Below are the code and all the weights of a small trained network. Each question names an input and a class and asks about switching units off, where a switched-off unit gives its printed mean instead of its output.

import numpy as np


def w(rows, s, z=0):
    codes = np.array(rows[::2]) - 128.0
    scale = np.full(codes.shape[1], s)
    scale[-1] = z or s
    return codes * scale


def norm(h):
    return h / np.sqrt((h * h).mean(-1, keepdims=True) + 1e-5)


def f(y):
    return y / 2 * (1 + np.tanh(0.7978845608 * (y + 0.044715 * y**3)))


def log_softmax(a):
    a = a - a.max(-1, keepdims=True)
    return a - np.log(np.exp(a).sum(-1, keepdims=True))


def net(x, mask):
    res = np.array(x, float).reshape(1, 3) / 4 @ E
    u = 0
    for l in range(4):
        y = f(norm(res) @ A[l][:, :-1].T + A[l][:, -1])
        res = res + np.where(mask[u : u + 3], y, B[l][:, -1]) @ B[l][:, :-1]
        u += 3
    return log_softmax(norm(res)[-1] @ U[:, :-1].T + U[:, -1])


A, B = {}, {}
E = w([
[195,198,118,208,4,220,123,185,128,186,59],'x0',
[66,255,178,59,209,134,138,179,190,212,136],'x1',
[159,93,54,74,161,47,226,85,147,253,25],'x2',
],0.0095)
A[0] = w([
[158,74,32,92,143,40,238,74,131,251,20,156],'0.n1',
[181,9,40,163,129,74,193,84,89,171,56,3],'0.n2',
[115,22,71,38,194,18,208,53,145,197,81,85],'0.n3',
],0.014,0.0039)
B[0] = w([
[250,87,164,32,170,126,135,127,133,216,52,255],'0.n1',
[122,126,109,74,24,116,94,102,141,20,131,211],'0.n2',
[102,206,108,194,196,111,141,160,87,30,133,235],'0.n3',
],0.012,0.025)
A[1] = w([
[136,9,114,145,162,74,122,63,96,2,171,4],'1.n1',
[94,44,53,240,51,113,137,83,110,60,153,121],'1.n2',
[148,58,100,127,247,106,145,122,78,193,173,53],'1.n3',
],0.021,0.0022)
B[1] = w([
[136,119,20,64,143,135,84,133,5,244,226,252],'1.n1',
[76,104,242,245,156,158,133,168,138,99,16,229],'1.n2',
[73,187,159,188,174,120,183,175,200,159,46,160],'1.n3',
],0.012,0.022)
A[2] = w([
[5,80,126,125,147,97,121,97,133,110,198,123],'2.n1',
[171,89,133,107,169,85,163,97,147,124,102,33],'2.n2',
[187,42,161,122,24,115,138,82,203,86,115,8],'2.n3',
],0.027,0.0017)
B[2] = w([
[112,104,162,143,147,137,161,89,190,141,200,201],'2.n1',
[81,107,133,202,101,130,138,137,135,131,178,253],'2.n2',
[78,148,94,114,100,139,169,6,125,104,34,201],'2.n3',
],0.022,0.013)
A[3] = w([
[144,137,71,43,111,62,170,87,232,153,185,2],'3.n1',
[182,52,143,68,89,120,154,118,194,252,70,52],'3.n2',
[109,219,109,104,75,149,90,174,170,97,182,80],'3.n3',
],0.027,0.003)
B[3] = w([
[85,142,171,126,135,149,150,129,235,7,142,185],'3.n1',
[30,105,102,189,96,186,95,97,96,223,219,253],'3.n2',
[173,175,118,87,67,102,87,149,162,163,127,208],'3.n3',
],0.018,0.013)
U = w([
[74,87,113,177,140,188,109,127,74,221,220,252],'0',
[102,155,162,95,161,150,136,124,226,73,225,126],'1',
[233,80,51,25,164,81,119,121,45,61,135,52],'2',
[147,183,150,154,231,88,198,179,152,130,53,137],'3',
[126,87,218,218,83,189,87,187,110,72,28,66],'4',
[191,199,136,83,46,130,63,169,176,161,128,99],'5',
[120,95,72,81,64,162,152,7,106,147,36,29],'6',
],0.013,0.0023)

Each question gives the input, the list of numbers given to net, and the class t.
The units are the neurons (one row each of A and B). Each row of codes is followed by its name. A weight is (code - 128) times the scale printed after its matrix; where a second scale follows, it is the last column's (A, B and U).
mask holds one flag per neuron, layer by layer. A switched-off neuron (its flag False) gives its mean, the last column of its row in B, instead of its output. The means were averaged over made-up inputs and are rounded, as every weight is.
A unit's drop is (log p(t) with every unit on - log p(t) with that unit switched off) / (log p(t) with every unit on - log p(t) with every unit switched off).
The circuit of an input: a set's keep is (log p(t) with only the set's units on - log p(t) with every unit switched off) / (log p(t) with every unit on - log p(t) with every unit switched off). Starting from all 12 units, units are removed one at a time, each time the one whose removal leaves the highest keep (on an exact tie, the one counted first), for as long as the keep stays at least 0.8.
units of the circuit, in order: the units of the circuit, biggest drop first
top k neurons: the k neurons with the biggest drops, biggest first
k most important neurons of layer l: the k neurons of layer l with the biggest drops, biggest first
input [4,-2,7], class 6: units of the circuit, in order : (0.n2)
input [4,5,-4], class 5: 2 most important neurons of layer 0 : (0.n1, 0.n2)
input [2,-2,-8], class 4: top 4 neurons : (0.n1, 1.n2, 3.n2, 0.n3)
input [8,3,0], class 5: top 2 neurons : (0.n1, 0.n2)
input [-2,-4,8], class 2: units of the circuit, in order : (0.n3, 0.n2)
input [5,-6,5], class 6: top 2 neurons : (2.n3, 0.n2)
input [1,0,-2], class 4: top 3 neurons : (0.n1, 1.n1, 0.n3)
input [1,-7,-6], class 4: units of the circuit, in order : (1.n2, 0.n1)
input [-1,1,7], class 3: top 3 neurons : (0.n3, 0.n1, 1.n1)
input [8,0,-1], class 4: top 2 neurons : (0.n1, 1.n1)
input [6,-5,0], class 4: units of the circuit, in order : (0.n1, 1.n2)
input [1,3,-2], class 5: 2 most important neurons of layer 0 : (0.n1, 0.n2)
input [7,2,-8], class 5: units of the circuit, in order : (1.n2, 3.n3)
input [5,-2,2], class 6: top 2 neurons : (2.n3, 1.n1)
input [-7,3,5], class 3: units of the circuit, in order : (0.n3)
input [4,0,5], class 6: top 3 neurons : (0.n2, 2.n3, 1.n1)
input [5,0,-8], class 4: top 3 neurons : (0.n1, 1.n1, 3.n2)
input [1,-4,-1], class 4: units of the circuit, in order : (1.n2, 0.n1)
input [6,-3,1], class 6: top 3 neurons : (0.n3, 2.n3, 1.n1)
input [-5,-8,1], class 2: units of the circuit, in order : (3.n2)
input [6,-3,-6], class 4: units of the circuit, in order : (0.n1, 1.n2)
input [0,7,-2], class 1: 2 most important neurons of layer 0 : (0.n1, 0.n3)
input [3,-6,5], class 6: top 2 neurons : (0.n2, 0.n1)
